Here is a tiny trained network, its code and every weight. The questions are about switching its units off for an input and a class, where a switched-off unit gives its printed mean instead of its output.

import numpy as np


def w(rows, s, z=0):
    codes = np.array(rows[::2]) - 128.0
    scale = np.full(codes.shape[1], s)
    scale[-1] = z or s
    return codes * scale


def norm(h):
    return h / np.sqrt((h * h).mean(-1, keepdims=True) + 1e-5)


def f(y):
    return y / 2 * (1 + np.tanh(0.7978845608 * (y + 0.044715 * y**3)))


def log_softmax(a):
    a = a - a.max(-1, keepdims=True)
    return a - np.log(np.exp(a).sum(-1, keepdims=True))


def net(x, mask):
    res = np.array(x, float).reshape(1, 4) / 4 @ E
    u = 0
    for l in range(3):
        y = f(norm(res) @ A[l][:, :-1].T + A[l][:, -1])
        res = res + np.where(mask[u : u + 5], y, B[l][:, -1]) @ B[l][:, :-1]
        u += 5
    return log_softmax(norm(res)[-1] @ U[:, :-1].T + U[:, -1])


A, B = {}, {}
E = w([
[76,157,166,254,115,93,175,77],'x0',
[126,62,223,86,47,76,102,30],'x1',
[108,148,66,115,117,203,85,153],'x2',
[155,101,130,91,146,131,225,111],'x3',
],0.0075)
A[0] = w([
[129,109,99,96,143,129,139,158,84],'L0N1',
[115,121,141,114,130,111,129,116,13],'L0N2',
[140,96,198,63,114,92,197,87,107],'L0N3',
[125,145,145,197,152,68,146,161,3],'L0N4',
[122,100,143,106,107,110,8,96,97],'L0N5',
],0.013,0.0018)
B[0] = w([
[143,212,163,103,127,194,206,57,158],'L0N1',
[235,124,148,117,130,74,136,209,132],'L0N2',
[124,73,143,86,158,5,172,2,254],'L0N3',
[172,150,123,226,142,148,140,134,189],'L0N4',
[102,142,172,145,83,128,48,204,234],'L0N5',
],0.0094,0.009)
A[1] = w([
[147,108,193,111,96,134,6,193,163],'L1N1',
[147,112,120,110,94,150,136,240,138],'L1N2',
[167,145,97,40,146,194,172,164,101],'L1N3',
[114,161,149,102,82,113,9,108,137],'L1N4',
[157,51,134,87,77,102,162,113,1],'L1N5',
],0.013,0.0015)
B[1] = w([
[8,188,175,171,14,179,131,79,254],'L1N1',
[197,113,152,81,128,53,172,56,172],'L1N2',
[118,228,61,103,117,127,138,145,207],'L1N3',
[69,151,235,120,64,176,163,149,236],'L1N4',
[172,95,165,98,122,90,141,123,203],'L1N5',
],0.012,0.0087)
A[2] = w([
[125,80,43,128,109,206,82,111,73],'L2N1',
[117,40,122,73,149,59,149,98,127],'L2N2',
[76,127,51,99,142,122,181,132,222],'L2N3',
[129,130,135,251,181,141,117,145,71],'L2N4',
[194,140,124,184,159,104,101,172,2],'L2N5',
],0.016,0.00081)
B[2] = w([
[161,112,220,181,148,142,50,144,134],'L2N1',
[250,171,182,190,210,103,143,69,254],'L2N2',
[188,128,103,112,134,161,31,130,181],'L2N3',
[82,52,71,78,127,87,205,166,233],'L2N4',
[93,143,103,145,130,138,176,126,174],'L2N5',
],0.015,0.0099)
U = w([
[55,60,55,151,138,118,216,192,178],'0',
[166,207,48,95,141,189,85,155,166],'1',
[10,154,207,137,13,173,124,117,170],'2',
[202,121,193,149,169,71,156,63,189],'3',
[115,62,139,165,146,170,55,194,5],'4',
],0.012,0.0031)

Each question gives the input, the list of numbers given to net, and the class t.
The units are the neurons (one row each of A and B). Each row of codes is followed by its name. A weight is (code - 128) times the scale printed after its matrix; where a second scale follows, it is the last column's (A, B and U).
mask holds one flag per neuron, layer by layer. A switched-off neuron (its flag False) gives its mean, the last column of its row in B, instead of its output. The means were averaged over made-up inputs and are rounded, as every weight is.
A unit's drop is (log p(t) with every unit on - log p(t) with that unit switched off) / (log p(t) with every unit on - log p(t) with every unit switched off).
most important unit: the unit with the biggest drop
top k neurons: the k neurons with the biggest drops, biggest first
k most important neurons of layer l: the k neurons of layer l with the biggest drops, biggest first
drop of u: that unit's drop, to one decimal
input [0,-6,2,-4], class 1: most important unit -> L0N5
input [-3,6,2,1], class 2: top 4 neurons -> L0N5; L1N4; L1N1; L1N2
input [1,-5,2,-3], class 0: 3 most important neurons of layer 2 -> L2N4; L2N2; L2N5
input [3,1,7,3], class 4: top 4 neurons -> L0N5; L0N3; L2N1; L1N4
input [-7,4,-4,-2], class 2: top 2 neurons -> L0N5; L1N1
input [4,-3,1,-8], class 0: top 2 neurons -> L0N4; L0N5
input [-3,-2,7,-2], class 1: 2 most important neurons of layer 0 -> L0N5; L0N1
input [3,-4,4,-4], class 0: top 2 neurons -> L0N5; L2N4
input [4,-1,7,3], class 4: 3 most important neurons of layer 0 -> L0N5; L0N3; L0N4
input [3,-6,8,-1], class 1: 2 most important neurons of layer 0 -> L0N3; L0N4
input [7,-6,7,6], class 0: drop of L2N4 -> 1.0
input [-6,-5,-4,6], class 1: drop of L1N2 -> 0.0
input [6,-3,6,2], class 0: drop of L2N4 -> 0.1
input [7,-3,8,5], class 0: most important unit -> L2N4
